Each row has a name. Each question is about the rows just above it.

[-14  -2 -14 -14] -> Z
[ 21 -33 -54  52] -> R
[23 -6  2 25] -> B
[-19 -13 -19 -20] -> S
[35  2 43 15] -> L
[14 -1  2 21] -> U
[-13 -25 -18 -12] -> W
Count the entries of [14]: => 1
How many times does Z hold [-14]? => 3
Times [-19] occurs in S: => 2
How many times does L hold [2]? => 1
Number of entries in [-13 -25 -18]: => 3
How many entries does [-13 -25 -18 -12] have? => 4
Count the entries of [35  2]: => 2

[-13 -10  35  27  17   9  -2]  M
[49 49 49  8  8  8 49]  K
[ -4  50   4 -21 -29  -5   6]  J
Times [50] occurs in J: => 1
Times [49] occurs in K: => 4
Times [48] occurs in K: => 0

[-7 -7 35 35 35]  tam
[-51  10  27  11  35]  gab
[-7 10 27 11 52]  nezo
[-7 10 27 11 35]  feza
[  7  10 -19 -18   6]  veb
[ -7  34  27 -12  36]  Nas
[-7 10 28 11 52]  Lokik
How many times does tam hold [35]? => 3
How many entries does [-7 -7 35 35 35] have? => 5

[  8   6 -14 -16  -9  -9   5   5  -2  -3] -> Rasav
[ 10 -11 -23  18 -14  -9  21  11 -12  33] -> tozo
[  0  23  -6  14  32  14   7 -32 -15  32] -> telel
[ -8   6   6 -29  15  13  -4 -36  25 -38] -> tinu
Times [-15] occurs in telel: => 1
How many entries does [  0  23  -6  14  32  14   7 -32 -15] have? => 9
Times [5] occurs in Rasav: => 2
Count the entries of [ 0 23 -6 14]: => 4
Number of entries in [  8   6 -14 -16  -9]: => 5

[  6  13  -3  -7 -16 -19  12  -6   0  -7   3 -33 -18 -10 -17   5   1  10
  -4  13 -20 -17  11 -16 -22   0  12 -15  -5   5 -13 -19 -15  17  -8  13
 -18 -26 -11  11  -7   9  10  -3  -9   1 -11   7  -2 -23  20   8   2  -2
 -20   4  -1  10  -4] -> lag
[-19  18 -11 -11  -5  13   7  -7  -5 -16 -17   0  -4 -12  30   9 -13   3
   1   1 -14  12  -6   3   1  11  -5  25   1  16   9  -1  -8 -12  22  14
 -15  -5  -8 -34  -4   6 -20  19   8  20  -2 -14  20   6 -12  -5   2   2
  11 -15 -10 -14   5] -> teme
[ -3   4  10  33   7 -18  16  -8  -2   8 -12  -5  -6 -10 -15  21   1  -6
   4   3 -10   4  -4 -30   6  -4   3  -5   5  -4 -11   9  -2   4  21   0
  -5   4  10  11   6  26   0   1 -35   1   0  -2  -1  -7  -5  -5 -16  27
  -2  -4  -6  -9  -8] -> Kom
[  0 -21 -17  12  14  26   0  17  -2   6  -4  -7   1  20  17   3  -5   2
  14   7   8 -11  -7   4   0 -11  16  19 -14   2   4  18   0 -22  16 -18
  28  -5  14   0 -11   9  -9   8 -16   5  -5   7  -1 -34 -16   0 -14   2
 -11   0 -13  17   0] -> dus
[  5  36  -2  -8  -1   8  -4   0  -1  15 -40 -10 -24 -12  -2   1  -6  -3
  15   4   0  11   1   2 -12  -6  13  30  -5   4  -5  -3   4  -1 -12  18
   3   9   9  18  18  -3 -23  15 -16   8 -11  17   4  -5   2 -19 -16 -16
   9   2  -5 -12  -1] -> Zef
[  2  -9   3   0  -5  19 -16   8   2   9  21  13  10 -15 -21   0 -27   6
   0   2 -12   7 -12 -19   0   0   2 -18  -8 -14 -13  10  -6  10 -10  18
 -19  19  -9  -9   2 -13  12  -1  21   3   1 -20   0   8   7   0  -3   0
  11  23 -19  14  11] -> Nebon
[ -3   4  10  33   7 -18  16  -8  -2   8 -12  -5  -6 -12 -15  21   1  -6
   4   3 -10   4  -4 -30   6  -4   3  -5   5  -4 -11   9  -2   4  21   0
  -5   4  10  11   6  26   0   1 -35   1   0  -2  -1  -7  -5  -5 -16  35
  21   5  -4  26   6] -> raraz
[  3  -9 -11  -9 -13  13  16   6 -38   3 -14  -1 -16  16   7  15   0   2
   0  -2   9 -12  29  21  -1  11   5  13   2   3  23  -5 -14  -2  -4   3
  10  24  11 -19  13  13  -1  -1  13   1  -2   2   6 -13  26   1   8 -10
  -5 -19   0 -19 -19] -> nalir
[  4 -21 -24 -14 -28  16 -20  -1  -1   3   3   5 -13  22  14  17   8  39
   1  18  -9  16  -7 -10  16  -2  -9  -4  -2   8  -6  -9  -9  -6 -20  14
   3  15  -2 -21  -7  -2 -10   4   9   4  -4  13   7  10  -9  -4   3  11
   5 -19  -8   6 -18] -> radil
[ -9   8  19  -4 -26 -10  -2 -18  -6   5  -2  11   0   2   7  -2  -5 -12
   1   8  -3 -25  -7 -36  -7   5 -25  13   6  -9  -9  -4   4   4  -5  13
  -5  17  28 -26  18   4 -14  -2  19   8   7  -6  10   9  -2 -15 -14  -9
  18   2 -18 -10  -9] -> putuk
Count of [0] in Nebon: => 8
Number of entries in [  5  36  -2  -8  -1   8  -4   0  -1  15 -40 -10 -24 -12  -2   1  -6  -3
  15   4   0  11   1   2 -12  -6  13  30  -5   4  -5  -3   4  -1 -12  18
   3   9]: => 38
Number of entries in [  6  13  -3  -7 -16 -19  12  -6   0  -7   3 -33 -18 -10 -17   5   1  10
  -4  13 -20 -17  11 -16 -22   0  12 -15]: => 28
Times [-11] occurs in dus: => 4
How many entries does [  6  13  -3  -7 -16 -19  12  -6   0  -7   3 -33 -18 -10 -17   5   1  10
  -4  13 -20 -17  11 -16 -22   0  12 -15  -5   5 -13 -19 -15  17  -8  13
 -18 -26 -11  11  -7   9  10  -3  -9   1 -11   7  -2 -23  20   8   2  -2
 -20   4  -1  10  -4] have? => 59
How many entries does [ -9   8  19  -4 -26 -10  -2 -18  -6   5  -2  11   0   2   7  -2  -5 -12
   1   8  -3 -25  -7 -36  -7   5 -25  13   6  -9  -9  -4   4   4  -5  13
  -5  17  28 -26  18   4 -14  -2  19   8   7  -6  10   9  -2 -15 -14  -9
  18   2 -18 -10  -9] have? => 59

[  8 -19 -19 -11  -5 -11 -19 -19 -21  -9]  Gili
[ 34  10  10 -11 -18  10   9   9  10  -3]  vilik
[34 10 10 10 34  9  9 10 10 -9]  kuge
How many times does kuge hold [9]? => 2
Count of [10] in vilik: => 4
Count of [10] in kuge: => 5
Count of [-19] in Gili: => 4
Number of entries in [  8 -19 -19 -11  -5 -11]: => 6

